Small tables with named rows and columns. After each table, cells are looked up by row and column.

doz:
	mes	dep
rame	466	365
pilam	457	329
des	822	509
peg	337	115
puve	772	40
lateda	221	231

puve, mes => 772
lateda, mes => 221
pilam, mes => 457
pilam, dep => 329
peg, dep => 115
rame, mes => 466
des, mes => 822
peg, mes => 337
rame, dep => 365
lateda, dep => 231
puve, dep => 40
des, dep => 509

Table fedelof
	piziv	nimud	vas	regaf
tos	8.9	-4.0	1.5	1.6
ropovig	2.5	5.2	5.1	1.6
rureli	-0.1	2.5	2.6	1.1
lav	2.4	4.4	4.1	1.8
timabit	-1.7	-3.8	-0.4	-7.3
gesis	-5.5	3.3	-2.9	-0.1
luker	0.6	2.3	0.6	1.3
tedu	0.0	-0.6	-1.1	3.7
bem	-2.5	1.8	0.4	-3.6
fuf	-0.6	-0.7	2.5	3.7

bem, nimud => 1.8
lav, vas => 4.1
timabit, piziv => -1.7
tos, nimud => -4.0
tos, vas => 1.5
bem, piziv => -2.5
ropovig, regaf => 1.6
gesis, vas => -2.9
fuf, vas => 2.5
Which row has the largest piziv? tos

redu
fields: tenu, zelu, sapiv, nikare, tope, puzelom, retilel
lekimif: [17, 18, 16, 13, 16, 87, 187]
nubazi: [193, 82, 13, 18, 17, 15, 17]
faz: [14, 18, 20, 96, 187, 38, 14]
tor: [15, 16, 19, 13, 17, 88, 190]
gara: [15, 28, 162, 130, 24, 14, 16]
rop: [153, 130, 19, 14, 13, 14, 18]
pof: [200, 52, 16, 16, 16, 14, 16]
lof: [18, 16, 14, 58, 199, 65, 15]
lapuf: [15, 18, 14, 15, 17, 111, 175]
vosipad: [42, 185, 92, 20, 15, 15, 15]
bek: [13, 15, 59, 197, 63, 19, 17]

puzelom of faz is 38
tope of lof is 199
nikare of lekimif is 13
tenu of pof is 200
nikare of pof is 16
retilel of rop is 18
tope of faz is 187
sapiv of lekimif is 16
tope of gara is 24
zelu of pof is 52
tope of tor is 17
Row with the largest zelu: vosipad

Table dit
cols = gogipe, dig, dav, biromu, lavitu
suro: [55.196, 33.892, -26.732, 27.002, -38.153]
fumizir: [-26.890, -56.456, -22.681, -2.078, 32.220]
pomi: [73.277, 10.271, -23.935, 15.922, 42.591]
repod: [18.256, 19.824, -48.622, -9.939, 68.770]
noz: [11.943, 15.441, -61.384, -4.072, 45.842]
zon: [-11.118, -59.236, -20.082, -0.006, 42.901]
kez: [-53.943, 8.956, 43.307, -3.266, -17.414]
gar: [-41.286, -33.872, -26.287, 7.292, -32.345]
diteza: [-49.253, -25.391, 24.004, -14.106, 45.860]
raz: [-30.049, 57.879, -21.328, -1.471, -33.459]
sakemol: [18.085, 8.751, -58.512, -1.671, 44.371]

zon, biromu => -0.006
fumizir, biromu => -2.078
suro, biromu => 27.002
sakemol, dav => -58.512
kez, biromu => -3.266
fumizir, gogipe => -26.890
kez, dig => 8.956
noz, biromu => -4.072
sakemol, lavitu => 44.371
raz, dav => -21.328
repod, dig => 19.824
pomi, dig => 10.271
raz, biromu => -1.471
noz, lavitu => 45.842
sakemol, biromu => -1.671
gar, lavitu => -32.345
diteza, biromu => -14.106
repod, dav => -48.622
fumizir, lavitu => 32.220
noz, dav => -61.384

ris
|  | fon | vemir | zigun | vef | nik | kuf | gusad | nalivol | tolikek | gosez |
|---|---|---|---|---|---|---|---|---|---|---|
| lapoken | 103 | 204 | 97 | 57 | 64 | 134 | 106 | 75 | 53 | 186 |
| tekib | 94 | 198 | 85 | 65 | 61 | 115 | 84 | 75 | 52 | 195 |
| lifafa | 176 | 36 | 187 | 229 | 226 | 136 | 179 | 208 | 240 | 55 |
| zupu | 148 | 137 | 151 | 124 | 140 | 160 | 167 | 135 | 138 | 115 |
| nakam | 106 | 188 | 102 | 74 | 78 | 123 | 104 | 86 | 69 | 182 |
| pezarid | 146 | 78 | 149 | 188 | 177 | 119 | 137 | 170 | 185 | 98 |
| redade | 157 | 52 | 161 | 214 | 200 | 123 | 148 | 191 | 213 | 76 |

zigun of redade: 161
gosez of pezarid: 98
tolikek of redade: 213
gusad of lifafa: 179
gusad of lapoken: 106
nalivol of pezarid: 170
nalivol of lapoken: 75
vef of lapoken: 57
fon of pezarid: 146
nik of lifafa: 226
nik of lapoken: 64
fon of redade: 157
tolikek of tekib: 52
fon of tekib: 94
zigun of tekib: 85
gosez of lapoken: 186
vemir of tekib: 198
vef of pezarid: 188
kuf of lifafa: 136
Row with the largest fon: lifafa

siteki:
,lati,nubonis,gapag,sirut,vam,gop,nem,bavid
gir,-876,-921,-873,16,-236,-389,-427,-648
das,535,487,16,-150,3,42,262,148
zis,-628,-289,133,-722,-681,-876,-921,-873
zag,16,-236,-389,42,262,148,-211,-595
migal,-150,3,42,-648,-533,-175,209,-507
nom,-873,-401,-150,-389,-427,-648,-533,-175
latali,295,490,535,-873,-401,-150,3,42
dotigi,-96,-518,-722,295,490,535,487,16
vod,333,242,-96,133,337,295,490,535
netos,-722,-681,-876,535,487,16,-236,-389
bam,133,337,295,-876,-921,-873,-401,-150
suvu,-484,-719,-628,-96,-518,-722,-681,-876
zup,-144,98,333,-628,-289,133,337,295
kufala,-229,-242,-484,333,242,-96,-518,-722

What is the lati of bam in siteki?
133
What is the nem of vod in siteki?
490
What is the vam of dotigi in siteki?
490
What is the sirut of suvu in siteki?
-96
What is the gapag of suvu in siteki?
-628
What is the nubonis of zis in siteki?
-289
What is the nubonis of netos in siteki?
-681
What is the gop of vod in siteki?
295
What is the bavid of zis in siteki?
-873
What is the gop of dotigi in siteki?
535
What is the bavid of zup in siteki?
295
What is the bavid of nom in siteki?
-175
Row with the largest gop: dotigi

